Below is a small trained network, with its code and all its weights. Each question gives an input and a class and asks what happens when units are switched off, that is, made to give their printed mean instead of their output.

import numpy as np


def w(rows, s, z=0):
    codes = np.array(rows[::2]) - 128.0
    scale = np.full(codes.shape[1], s)
    scale[-1] = z or s
    return codes * scale


def norm(h):
    return h / np.sqrt((h * h).mean(-1, keepdims=True) + 1e-5)


def f(y):
    return y / 2 * (1 + np.tanh(0.7978845608 * (y + 0.044715 * y**3)))


def log_softmax(a):
    a = a - a.max(-1, keepdims=True)
    return a - np.log(np.exp(a).sum(-1, keepdims=True))


def net(x, mask):
    res = np.array(x, float).reshape(1, 2) / 4 @ E
    u = 0
    for l in range(2):
        y = f(norm(res) @ A[l][:, :-1].T + A[l][:, -1])
        res = res + np.where(mask[u : u + 16], y, B[l][:, -1]) @ B[l][:, :-1]
        u += 16
    return log_softmax(norm(res)[-1] @ U[:, :-1].T + U[:, -1])


A, B = {}, {}
E = w([
[183,41,55,72,125,61],'x0',
[108,1,166,233,170,78],'x1',
],0.0098)
A[0] = w([
[134,11,118,178,175,83,73],'L0N0',
[254,94,95,109,103,63,36],'L0N1',
[68,182,159,225,61,164,61],'L0N2',
[86,139,63,206,125,78,15],'L0N3',
[110,136,179,178,177,55,56],'L0N4',
[147,150,134,131,85,144,104],'L0N5',
[233,136,26,64,99,225,59],'L0N6',
[90,230,64,73,109,124,103],'L0N7',
[103,126,101,179,118,107,17],'L0N8',
[38,44,143,128,73,35,58],'L0N9',
[67,10,252,101,169,114,205],'L0N10',
[215,49,173,239,62,203,126],'L0N11',
[46,225,100,154,189,113,107],'L0N12',
[110,98,155,107,167,41,4],'L0N13',
[138,85,128,86,183,98,93],'L0N14',
[31,132,144,131,122,179,180],'L0N15',
],0.0066,0.0023)
B[0] = w([
[195,126,155,196,99,160,253],'L0N0',
[207,111,115,102,223,157,207],'L0N1',
[156,114,135,51,187,140,222],'L0N2',
[86,140,32,179,147,146,121],'L0N3',
[76,138,39,122,79,118,160],'L0N4',
[121,87,109,155,123,124,137],'L0N5',
[107,142,121,255,130,102,238],'L0N6',
[135,81,179,151,137,20,245],'L0N7',
[132,150,149,105,73,122,115],'L0N8',
[86,142,104,181,133,149,186],'L0N9',
[141,189,68,89,111,98,245],'L0N10',
[164,174,143,140,45,173,191],'L0N11',
[171,97,92,140,154,129,188],'L0N12',
[60,168,180,88,63,139,138],'L0N13',
[84,207,138,122,98,226,151],'L0N14',
[230,85,142,163,185,112,190],'L0N15',
],0.0054,0.0046)
A[1] = w([
[108,232,126,44,71,88,2],'L1N0',
[145,160,114,68,203,101,95],'L1N1',
[56,139,122,85,131,141,34],'L1N2',
[82,182,195,245,118,255,118],'L1N3',
[135,96,80,151,118,106,187],'L1N4',
[53,178,159,115,147,99,57],'L1N5',
[122,196,108,50,91,91,63],'L1N6',
[106,38,225,130,166,24,185],'L1N7',
[190,193,99,130,62,205,27],'L1N8',
[61,72,151,147,97,134,118],'L1N9',
[147,92,32,102,50,149,104],'L1N10',
[59,139,152,104,182,178,105],'L1N11',
[85,144,195,128,150,184,99],'L1N12',
[136,42,45,36,122,112,21],'L1N13',
[156,99,131,193,178,154,161],'L1N14',
[95,143,197,80,118,243,40],'L1N15',
],0.0099,0.0023)
B[1] = w([
[112,49,67,179,61,119,178],'L1N0',
[57,135,100,188,127,152,174],'L1N1',
[114,51,137,188,162,56,116],'L1N2',
[164,67,127,82,145,125,254],'L1N3',
[116,116,173,73,96,129,176],'L1N4',
[172,121,110,120,154,65,136],'L1N5',
[116,126,127,187,18,124,162],'L1N6',
[87,247,88,100,129,220,170],'L1N7',
[42,205,110,167,181,134,170],'L1N8',
[111,172,94,164,75,20,131],'L1N9',
[128,125,174,95,211,161,175],'L1N10',
[194,53,192,75,137,60,141],'L1N11',
[167,72,113,48,177,121,162],'L1N12',
[149,106,254,134,217,136,182],'L1N13',
[91,207,91,92,80,99,201],'L1N14',
[148,51,153,154,150,103,162],'L1N15',
],0.0075,0.0088)
U = w([
[199,69,166,65,223,127,158],'0',
[124,105,64,200,5,99,154],'1',
[63,251,65,88,163,202,133],'2',
[57,133,176,68,86,117,3],'3',
[67,138,162,73,97,108,11],'4',
],0.022,0.017)

Each question gives the input, the list of numbers given to net, and the class t.
The units are the neurons (one row each of A and B). Each row of codes is followed by its name. A weight is (code - 128) times the scale printed after its matrix; where a second scale follows, it is the last column's (A, B and U).
mask holds one flag per neuron, layer by layer. A switched-off neuron (its flag False) gives its mean, the last column of its row in B, instead of its output. The means were averaged over made-up inputs and are rounded, as every weight is.
A unit's drop is (log p(t) with every unit on - log p(t) with that unit switched off) / (log p(t) with every unit on - log p(t) with every unit switched off).
most important unit: the unit with the biggest drop
k most important neurons: the k neurons with the biggest drops, biggest first
top k neurons in layer l: the k neurons of layer l with the biggest drops, biggest first
drop of u: that unit's drop, to one decimal
input [-5,-5], class 0: most important unit => L0N10
input [3,3], class 2: 3 most important neurons => L0N0; L0N14; L0N6
input [3,-3], class 2: top 2 neurons in layer 0 => L0N10; L0N6
input [-1,3], class 2: top 3 neurons in layer 0 => L0N10; L0N7; L0N11
input [3,2], class 2: 2 most important neurons => L0N0; L0N14
input [-3,3], class 2: top 2 neurons in layer 0 => L0N10; L0N4
input [3,-2], class 2: 2 most important neurons => L0N6; L0N10
input [3,1], class 2: 2 most important neurons => L0N14; L0N0
input [-4,-4], class 0: top 2 neurons in layer 0 => L0N10; L0N4
input [3,-4], class 1: drop of L0N15 => 0.2
input [3,6], class 1: drop of L0N0 => 0.5
input [3,0], class 2: drop of L0N14 => 0.2
input [-6,-3], class 0: drop of L1N7 => 0.0
input [4,-5], class 1: most important unit => L1N6
